x =
[[-12.1, 12.0, 50.1, 21.9],
 [-63.2, 63.6, 27.3, 63.4],
 [-16.3, 16.6, -3.9, 19.2],
 [-12.6, 12.8, -19.3, 7.8],
 [-33.4, 33.5, 31.2, 38.3],
 [37.9, -38.1, -31.0, -39.9],
 [37.2, -37.5, -4.9, -33.5],
 [-31.4, 32.0, -19.9, 29.1],
 [-27.3, 27.6, 1.4, 27.8],
 [-82.7, 83.4, 18.1, 79.7],
 [-34.5, 35.0, -12.5, 30.4]]
Rows and columns are counted from 1.
row 1 col 1: -12.1
row 3 col 1: -16.3
row 10 col 2: 83.4
row 11 col 4: 30.4
row 6 col 2: -38.1
row 9 col 2: 27.6
row 11 col 3: -12.5
row 9 col 1: -27.3
row 6 col 1: 37.9
row 5 col 1: -33.4
row 4 col 3: -19.3
row 6 col 4: -39.9
row 2 col 3: 27.3
row 8 col 3: -19.9
row 8 col 1: -31.4
row 7 col 2: -37.5
row 1 col 4: 21.9
row 3 col 3: -3.9
row 9 col 4: 27.8
row 3 col 2: 16.6
row 2 col 2: 63.6
row 10 col 4: 79.7
row 5 col 4: 38.3
row 8 col 2: 32.0
row 9 col 3: 1.4
row 4 col 2: 12.8
row 5 col 3: 31.2
row 7 col 3: -4.9
row 3 col 4: 19.2
row 8 col 4: 29.1
row 5 col 2: 33.5

W =
[[  8.1  22.7 -22.4 -28.5  30.0  -3.3   9.9  -3.5  19.4  10.1  10.9  14.5
    4.1]
 [ 17.2  28.0   4.3   9.0  56.0 -11.6 -16.5  11.8  29.2 -15.9 -15.5  -1.0
    0.5]
 [ -5.1   9.6  47.4 -11.0 -34.7   6.9  17.5 -37.9 -38.5   9.4   6.8 -31.5
    0.1]
 [ 42.4   4.3 -11.2  -4.5  19.3 -10.4  -7.5 -11.7  -3.0 -23.5  -6.3 -10.4
    5.6]
 [-55.5 -32.6  30.9  26.1 -19.5  12.7  32.5   9.8  -2.0  18.7  39.3  -4.9
  -29.6]
 [-11.9  -4.3 -57.0 -12.7  42.5  13.6 -43.2  26.4  58.1   5.8   3.7  30.8
   49.2]
 [  6.6  13.6 -42.7  -7.1  43.7   5.4   5.7  19.5  31.8  18.5  -5.2  12.3
   33.4]
 [ 66.9  45.2 -13.9 -18.3  30.2 -17.5 -31.5 -16.3  -8.0 -29.8 -44.3 -39.0
  -41.8]
 [ -1.6   6.7 -44.4  -1.6  51.8   4.0 -32.5  -0.5  42.1  14.4 -18.1  35.2
   61.6]
 [-41.5   5.9   5.5 -33.4 -17.2  22.8  50.8  26.3 -15.4  47.3  47.9  33.3
   18.5]]
Indices start at 1.
(1, 1)	8.1
(8, 10)	-29.8
(3, 2)	9.6
(3, 5)	-34.7
(5, 1)	-55.5
(2, 2)	28.0
(10, 4)	-33.4
(1, 8)	-3.5
(6, 6)	13.6
(2, 10)	-15.9
(7, 8)	19.5
(1, 13)	4.1
(7, 1)	6.6
(8, 8)	-16.3
(5, 2)	-32.6
(5, 5)	-19.5
(2, 1)	17.2
(6, 10)	5.8
(5, 8)	9.8
(6, 3)	-57.0
(3, 4)	-11.0
(1, 10)	10.1
(10, 11)	47.9
(3, 13)	0.1
(5, 3)	30.9
(9, 6)	4.0
(1, 12)	14.5
(8, 6)	-17.5
(4, 8)	-11.7
(1, 3)	-22.4
(4, 2)	4.3
(10, 2)	5.9
(10, 8)	26.3
(6, 5)	42.5
(10, 9)	-15.4
(4, 7)	-7.5

arr =
[[ 15.6  -7.9  38.7  -3.5  34.5 -19.9  36.6  22.9 -19.9 -15.3  34.3]
 [  0.8  57.8 -50.0  48.0 -39.3  53.8 -51.8 -23.1  72.0  45.3 -67.2]
 [ 32.4  49.5 -32.0  47.8 -33.7   1.2 -26.4 -30.2  22.7  -5.1  -5.8]
 [ 11.4  41.4 -26.6  36.5 -22.2  25.7 -26.6 -14.9  40.1  20.4 -30.3]
 [-33.2 -48.2  80.1 -47.4  87.1  19.1  63.3  76.4  -2.9  30.7   2.1]]
Rows and columns are counted from 1.
row 1 col 1 = 15.6
row 4 col 1 = 11.4
row 5 col 7 = 63.3
row 2 col 8 = -23.1
row 3 col 6 = 1.2
row 2 col 9 = 72.0
row 4 col 10 = 20.4
row 2 col 4 = 48.0
row 2 col 6 = 53.8
row 5 col 3 = 80.1
row 1 col 3 = 38.7
row 2 col 1 = 0.8
row 4 col 4 = 36.5
row 1 col 2 = -7.9
row 5 col 11 = 2.1
row 3 col 8 = -30.2
row 4 col 9 = 40.1
row 1 col 5 = 34.5
row 4 col 6 = 25.7
row 1 col 8 = 22.9
row 4 col 7 = -26.6
row 4 col 8 = -14.9
row 3 col 1 = 32.4
row 4 col 2 = 41.4
row 5 col 1 = -33.2
row 2 col 10 = 45.3
row 2 col 3 = -50.0
row 1 col 6 = -19.9
row 2 col 5 = -39.3
row 5 col 8 = 76.4
